What each symbol does to the points:
α: s855->s888, s709->s380, s795->s730, s598->s945, s388->s607, s658->s601, s610->s384, s348->s504, s829->s850, s271->s829, s73->s893, s384->s486, s33->s683, s270->s465, s152->s33, s472->s220, s504->s795, s385->s472, s979->s388, s869->s73, s87->s91, s962->s459, s808->s932, s220->s510, s446->s325, s699->s223, s611->s384, s954->s446, s223->s598, s874->s486, s176->s208, s947->s869, s180->s962, s325->s808, s813->s270, s730->s813, s932->s754, s162->s610, s941->s271, s169->s601, s782->s893, s107->s947, s263->s730, s459->s831, s208->s152, s754->s169, s769->s941, s831->s359, s683->s709, s601->s162, s888->s263, s486->s264, s703->s271, s607->s208, s510->s703, s359->s703, s945->s359, s290->s107, s380->s874, s790->s176, s850->s855, s91->s107, s465->s790, s820->s290, s184->s658, s112->s184, s264->s180, s893->s611
φ: s855->s703, s709->s208, s795->s820, s598->s504, s388->s162, s658->s610, s610->s754, s348->s769, s829->s945, s271->s348, s73->s91, s384->s208, s33->s325, s270->s888, s152->s979, s472->s465, s504->s941, s385->s270, s979->s954, s869->s87, s87->s162, s962->s611, s808->s510, s220->s790, s446->s472, s699->s782, s611->s947, s954->s169, s223->s184, s874->s169, s176->s813, s947->s180, s180->s610, s325->s270, s813->s855, s730->s820, s932->s683, s162->s932, s941->s831, s169->s380, s782->s290, s107->s264, s263->s829, s459->s112, s208->s808, s754->s380, s769->s962, s831->s290, s683->s607, s601->s874, s888->s271, s486->s601, s703->s223, s607->s325, s510->s176, s359->s699, s945->s795, s290->s658, s380->s325, s790->s730, s850->s359, s91->s486, s465->s263, s820->s831, s184->s73, s112->s869, s264->s162, s893->s107

In the rows, 153 means zero.

The rows follow the links: the fewer symbols apart two points are, the more alike their rows tend to be.

Each row is also shifted at random along 2 hidden directions that mean nothing.

Name the point of each row.
174,153,159,163,190,151,152,155,173,120,159,185,127,161,173,143,201,148,124,176,91,176,150,117,198,149,124,180,98,114,183,96,213,205,131,156,116,160,128,166,159,174,63,130,184; point s87
159,143,138,145,179,139,140,165,170,139,165,156,142,175,173,149,171,195,141,145,153,124,139,156,155,154,129,161,115,139,164,171,171,148,166,165,163,186,153,201,162,137,158,134,131; point s610
91,164,175,141,127,180,136,122,151,156,113,146,138,160,129,160,137,165,133,100,174,172,152,156,124,168,187,121,196,192,123,165,121,149,200,166,160,160,137,162,148,163,200,177,144; point s703
133,162,181,153,199,118,132,187,194,120,201,165,136,136,133,145,177,167,157,155,161,120,123,154,177,139,132,189,113,111,175,191,201,207,153,159,180,156,159,174,148,175,98,148,172; point s380
85,133,139,157,116,157,168,163,177,166,142,142,172,153,173,198,104,149,160,142,138,155,150,176,138,176,163,154,159,195,138,152,139,178,154,146,155,130,152,143,137,127,176,125,159; point s941
143,146,176,150,179,138,159,163,158,127,159,155,155,138,127,150,172,149,162,169,113,171,163,130,184,177,189,131,120,155,132,150,149,182,106,159,173,151,149,162,175,192,80,151,199; point s263
216,179,150,160,152,109,134,145,150,169,189,161,181,136,152,140,154,122,166,149,167,132,136,150,125,130,137,141,180,158,173,141,138,120,150,146,172,122,196,133,134,139,200,158,157; point s954
169,177,107,205,108,160,170,150,86,182,90,135,162,150,159,154,117,132,134,121,165,170,161,166,78,170,131,173,162,116,121,150,140,105,170,163,134,133,164,124,134,132,213,146,118; point s112
129,142,114,121,152,180,141,129,137,155,133,129,153,186,157,155,144,147,120,174,133,152,166,163,131,154,144,120,179,165,155,145,143,101,180,160,131,164,175,158,151,131,190,170,94; point s893
210,165,167,162,156,121,161,142,153,152,198,154,167,142,141,143,153,129,163,151,177,148,151,148,141,129,129,137,177,155,173,149,134,140,134,159,170,116,191,119,132,155,173,155,156; point s446
136,163,171,157,140,150,131,138,144,168,130,153,170,137,138,151,153,153,157,130,129,172,172,138,132,189,202,129,146,181,122,144,123,153,147,147,170,152,143,185,159,170,164,157,176; point s829
139,127,137,150,144,151,152,166,144,176,154,121,176,151,124,170,121,123,164,177,138,129,186,183,155,162,159,168,150,149,126,182,166,145,149,126,146,142,166,143,144,148,135,146,136; point s831
210,146,183,163,165,133,202,156,144,135,174,157,153,144,131,146,164,147,170,156,164,167,160,139,169,156,154,129,152,152,136,151,128,154,95,159,176,136,168,128,159,176,122,141,177; point s465
191,159,189,142,150,152,131,106,138,190,164,152,155,151,103,143,166,133,154,137,160,145,219,155,156,162,183,153,155,166,137,150,162,146,174,136,139,152,135,176,129,169,120,164,142; point s359
201,153,187,158,133,161,151,138,164,178,143,180,160,147,132,169,154,134,162,135,143,149,183,150,164,150,161,172,166,194,148,115,186,174,167,128,132,142,120,138,133,139,128,126,174; point s598
165,125,149,145,171,162,155,184,150,156,149,142,173,142,124,165,144,125,174,191,119,127,172,167,183,151,163,173,136,159,134,164,174,159,133,123,152,162,156,130,163,139,104,150,165; point s820
164,124,126,170,132,133,180,139,142,183,174,128,161,169,189,160,135,172,166,157,173,156,199,183,130,176,136,155,132,140,157,158,132,137,152,148,143,131,161,169,128,140,175,118,111; point s962
146,169,144,144,140,179,155,154,145,162,139,155,133,141,189,140,148,185,174,157,199,164,128,147,167,139,153,167,166,128,173,182,127,149,163,145,149,172,126,157,165,147,188,180,144; point s208
139,183,137,167,140,142,142,157,133,162,154,143,164,126,165,136,131,142,166,149,203,157,122,153,128,131,148,154,192,131,162,195,107,132,159,159,178,137,172,130,156,153,225,195,151; point s325
226,146,161,161,135,163,207,172,121,155,131,159,155,155,143,147,143,167,177,139,189,160,153,156,154,150,155,138,178,173,114,163,130,117,126,156,170,161,144,112,167,137,172,140,151; point s790
157,175,110,195,131,170,163,151,106,157,95,152,155,160,176,146,135,142,123,131,135,178,147,141,107,168,129,158,152,126,140,119,149,121,159,162,126,148,158,131,148,137,193,146,135; point s869
217,130,117,156,149,147,173,124,126,177,163,145,156,183,190,138,168,170,145,167,148,169,200,154,144,173,134,145,122,140,167,128,143,106,146,157,120,154,162,184,142,139,168,128,107; point s947
119,176,156,140,166,156,129,155,164,156,174,151,144,130,174,141,160,141,177,195,169,161,136,138,189,130,151,179,162,114,195,174,144,181,137,135,148,146,142,145,163,175,140,190,170; point s33

Start here and follow the symbols in turn, left to right. Where do you end up?
Answers are names.
198,164,134,174,158,159,155,134,123,154,124,165,147,171,160,136,175,136,125,151,126,168,173,139,147,153,128,173,139,117,164,105,183,136,159,157,106,145,142,142,138,151,130,142,139
α φ α: s947
181,146,145,143,180,139,139,167,174,133,159,172,151,169,167,148,183,182,131,138,131,126,127,140,145,150,136,151,113,155,171,134,180,151,162,158,165,184,158,197,167,139,152,133,155
φ φ φ: s169
84,150,172,151,157,147,150,144,155,139,152,143,159,140,139,151,161,158,149,147,134,183,156,140,148,182,190,118,142,155,128,161,123,178,125,173,176,145,151,181,169,198,135,168,180
φ α φ φ: s795
70,178,136,140,149,179,121,173,158,147,136,144,136,129,178,148,135,163,165,166,174,157,99,153,163,145,155,175,172,120,173,191,140,180,168,150,157,166,136,149,180,156,184,198,158
φ α α φ: s979
173,163,161,166,163,126,139,175,152,147,168,151,147,145,152,139,160,174,154,119,182,112,126,159,132,146,133,176,129,127,156,185,166,150,179,163,189,168,164,178,144,142,172,145,145
φ φ α φ: s510
158,164,176,146,131,169,128,146,149,175,124,165,172,142,127,165,138,131,156,133,131,152,169,148,144,164,191,152,167,199,119,132,157,157,167,127,151,159,130,151,156,145,155,154,178
α α φ: s223
121,145,187,117,172,169,125,131,186,142,166,149,134,170,98,151,170,131,134,169,142,136,180,159,178,135,158,145,171,171,162,153,193,175,182,153,131,158,142,154,137,169,89,169,131
φ α: s893
171,153,159,150,186,128,131,183,179,122,168,165,155,154,143,157,176,167,135,137,132,113,123,143,151,151,132,172,113,145,161,153,196,168,170,158,176,170,157,183,156,150,135,141,165
α α φ φ: s380
184,163,190,146,143,169,147,117,152,168,146,172,138,163,118,151,167,133,135,128,166,146,187,163,152,144,150,163,172,165,149,130,190,161,177,142,127,143,134,147,120,159,119,153,146
α φ α: s795
178,146,154,170,114,155,168,158,156,189,142,168,171,144,171,183,121,144,169,135,148,156,171,160,141,164,161,164,160,194,139,128,152,161,154,128,149,130,138,137,145,121,172,115,170
α α α: s813
177,138,182,155,168,136,194,153,172,120,191,155,144,156,131,149,158,146,157,157,171,158,143,151,163,127,140,131,180,164,156,148,140,154,124,167,167,120,181,112,145,172,135,144,162
φ φ: s263
181,177,146,170,153,119,136,172,144,156,153,156,179,138,144,150,136,153,141,108,176,106,115,163,88,144,133,155,156,153,142,171,148,113,182,163,189,151,190,166,149,132,217,151,143
φ α φ φ: s380
98,153,186,134,167,157,119,131,165,152,148,149,147,142,116,147,176,156,139,146,129,165,172,138,167,181,195,130,142,169,142,150,150,177,154,161,157,159,133,189,154,193,110,177,167
φ φ: s699
